Below are the code and all the weights of a small trained network. Each question names an input and a class and asks about switching units off, where a switched-off unit gives its printed mean instead of its output.

import numpy as np


def w(rows, s, z=0):
    codes = np.array(rows[::2]) - 128.0
    scale = np.full(codes.shape[1], s)
    scale[-1] = z or s
    return codes * scale


def norm(h):
    return h / np.sqrt((h * h).mean(-1, keepdims=True) + 1e-5)


def f(y):
    return y / 2 * (1 + np.tanh(0.7978845608 * (y + 0.044715 * y**3)))


def log_softmax(a):
    a = a - a.max(-1, keepdims=True)
    return a - np.log(np.exp(a).sum(-1, keepdims=True))


def net(x, mask):
    res = np.array(x, float).reshape(1, 3) / 4 @ E
    u = 0
    for l in range(2):
        y = f(norm(res) @ A[l][:, :-1].T + A[l][:, -1])
        res = res + np.where(mask[u : u + 11], y, B[l][:, -1]) @ B[l][:, :-1]
        u += 11
    return log_softmax(norm(res)[-1] @ U[:, :-1].T + U[:, -1])


A, B = {}, {}
E = w([
[211,40,127,114,179,138,114],'x0',
[17,160,168,199,98,124,88],'x1',
[128,150,236,143,96,2,43],'x2',
],0.0074)
A[0] = w([
[42,158,95,116,66,124,93,145],'0.n1',
[105,144,196,191,106,96,78,101],'0.n2',
[98,126,120,176,60,142,78,84],'0.n3',
[81,184,101,95,103,203,160,89],'0.n4',
[208,128,130,92,128,52,12,103],'0.n5',
[88,138,172,83,71,20,72,2],'0.n6',
[136,154,56,96,136,129,174,173],'0.n7',
[131,54,136,245,140,182,113,137],'0.n8',
[138,210,156,102,140,117,125,110],'0.n9',
[88,43,135,143,131,112,100,86],'0.n10',
[150,221,96,125,202,179,165,171],'0.n11',
],0.011,0.0067)
B[0] = w([
[166,56,77,202,156,134,129,223],'0.n1',
[129,103,203,70,137,159,171,255],'0.n2',
[112,53,116,129,142,225,96,174],'0.n3',
[74,158,57,212,10,154,76,203],'0.n4',
[120,171,105,2,105,179,110,248],'0.n5',
[115,147,144,80,29,105,144,231],'0.n6',
[132,63,135,209,96,129,146,229],'0.n7',
[119,59,109,76,156,141,25,211],'0.n8',
[90,89,197,122,167,60,202,152],'0.n9',
[116,136,181,102,154,189,60,154],'0.n10',
[127,127,140,193,74,145,115,231],'0.n11',
],0.0077,0.0071)
A[1] = w([
[227,47,59,172,36,143,166,104],'1.n1',
[80,173,160,192,80,55,144,2],'1.n2',
[11,126,85,146,72,189,189,173],'1.n3',
[148,116,110,188,254,158,138,60],'1.n4',
[78,19,207,181,133,145,125,132],'1.n5',
[143,30,99,80,225,177,50,141],'1.n6',
[87,77,67,48,128,155,215,154],'1.n7',
[87,71,187,169,81,125,180,75],'1.n8',
[110,199,13,210,167,112,91,124],'1.n9',
[116,192,165,46,145,155,146,97],'1.n10',
[126,55,127,121,219,211,56,111],'1.n11',
],0.0098,0.0038)
B[1] = w([
[176,91,166,140,104,105,178,254],'1.n1',
[150,171,39,151,214,155,185,142],'1.n2',
[35,87,174,63,133,165,2,227],'1.n3',
[126,192,64,178,89,97,152,135],'1.n4',
[200,182,73,101,203,95,178,224],'1.n5',
[56,188,89,96,253,143,131,228],'1.n6',
[120,150,197,161,137,64,98,172],'1.n7',
[135,207,59,86,223,136,102,185],'1.n8',
[134,88,154,107,54,129,124,166],'1.n9',
[114,78,104,250,113,162,134,175],'1.n10',
[82,218,123,148,127,99,106,210],'1.n11',
],0.0093,0.0098)
U = w([
[223,86,170,156,116,94,206,150],'0',
[135,181,117,169,70,115,127,1],'1',
[73,47,100,236,24,184,86,212],'2',
[151,144,40,248,201,101,223,53],'3',
[63,195,117,74,211,128,62,233],'4',
[109,147,230,31,7,94,113,118],'5',
[134,144,174,197,84,75,125,6],'6',
],0.015,0.0056)

Each question gives the input, the list of numbers given to net, and the class t.
The units are the neurons (one row each of A and B). Each row of codes is followed by its name. A weight is (code - 128) times the scale printed after its matrix; where a second scale follows, it is the last column's (A, B and U).
mask holds one flag per neuron, layer by layer. A switched-off neuron (its flag False) gives its mean, the last column of its row in B, instead of its output. The means were averaged over made-up inputs and are rounded, as every weight is.
A unit's drop is (log p(t) with every unit on - log p(t) with that unit switched off) / (log p(t) with every unit on - log p(t) with every unit switched off).
The circuit of an input: a set's keep is (log p(t) with only the set's units on - log p(t) with every unit switched off) / (log p(t) with every unit on - log p(t) with every unit switched off). Starting from the 12 units with the biggest drops (on a tie, the unit counted first), units are removed one at a time, each time the one whose removal leaves the highest keep (on an exact tie, the one counted first), for as long as the keep stays at least 0.8.
units of the circuit, in order: the units of the circuit, biggest drop first
k most important neurons: the k neurons with the biggest drops, biggest first
top k neurons in layer l: the k neurons of layer l with the biggest drops, biggest first
drop when u is switched off: that unit's drop, to one decimal
input [-5,-1,5], class 5: 2 most important neurons : 0.n6; 1.n6
input [-8,-3,6], class 5: units of the circuit, in order : 1.n6
input [5,-5,-1], class 0: 2 most important neurons : 1.n1; 1.n3
input [5,-8,0], class 0: top 2 neurons in layer 1 : 1.n3; 1.n1
input [-8,-5,2], class 3: top 2 neurons in layer 0 : 0.n9; 0.n5
input [-2,-6,1], class 0: 3 most important neurons : 0.n4; 1.n3; 0.n6
input [2,-8,-3], class 0: 2 most important neurons : 1.n1; 0.n8
input [6,-2,-3], class 3: 2 most important neurons : 0.n5; 1.n3
input [6,-4,-6], class 3: 2 most important neurons : 0.n6; 1.n6
input [2,-8,-6], class 0: top 2 neurons in layer 0 : 0.n8; 0.n1
input [0,-5,-5], class 2: 2 most important neurons : 0.n2; 1.n3
input [-2,-5,2], class 5: 3 most important neurons : 1.n7; 0.n5; 1.n5
input [-2,-8,5], class 5: drop when 0.n5 is switched off : 0.1
input [7,-5,-8], class 3: drop when 1.n6 is switched off : 0.2
input [-7,5,-5], class 2: drop when 1.n2 is switched off : 0.0
input [-5,-3,4], class 5: most important neuron : 0.n6
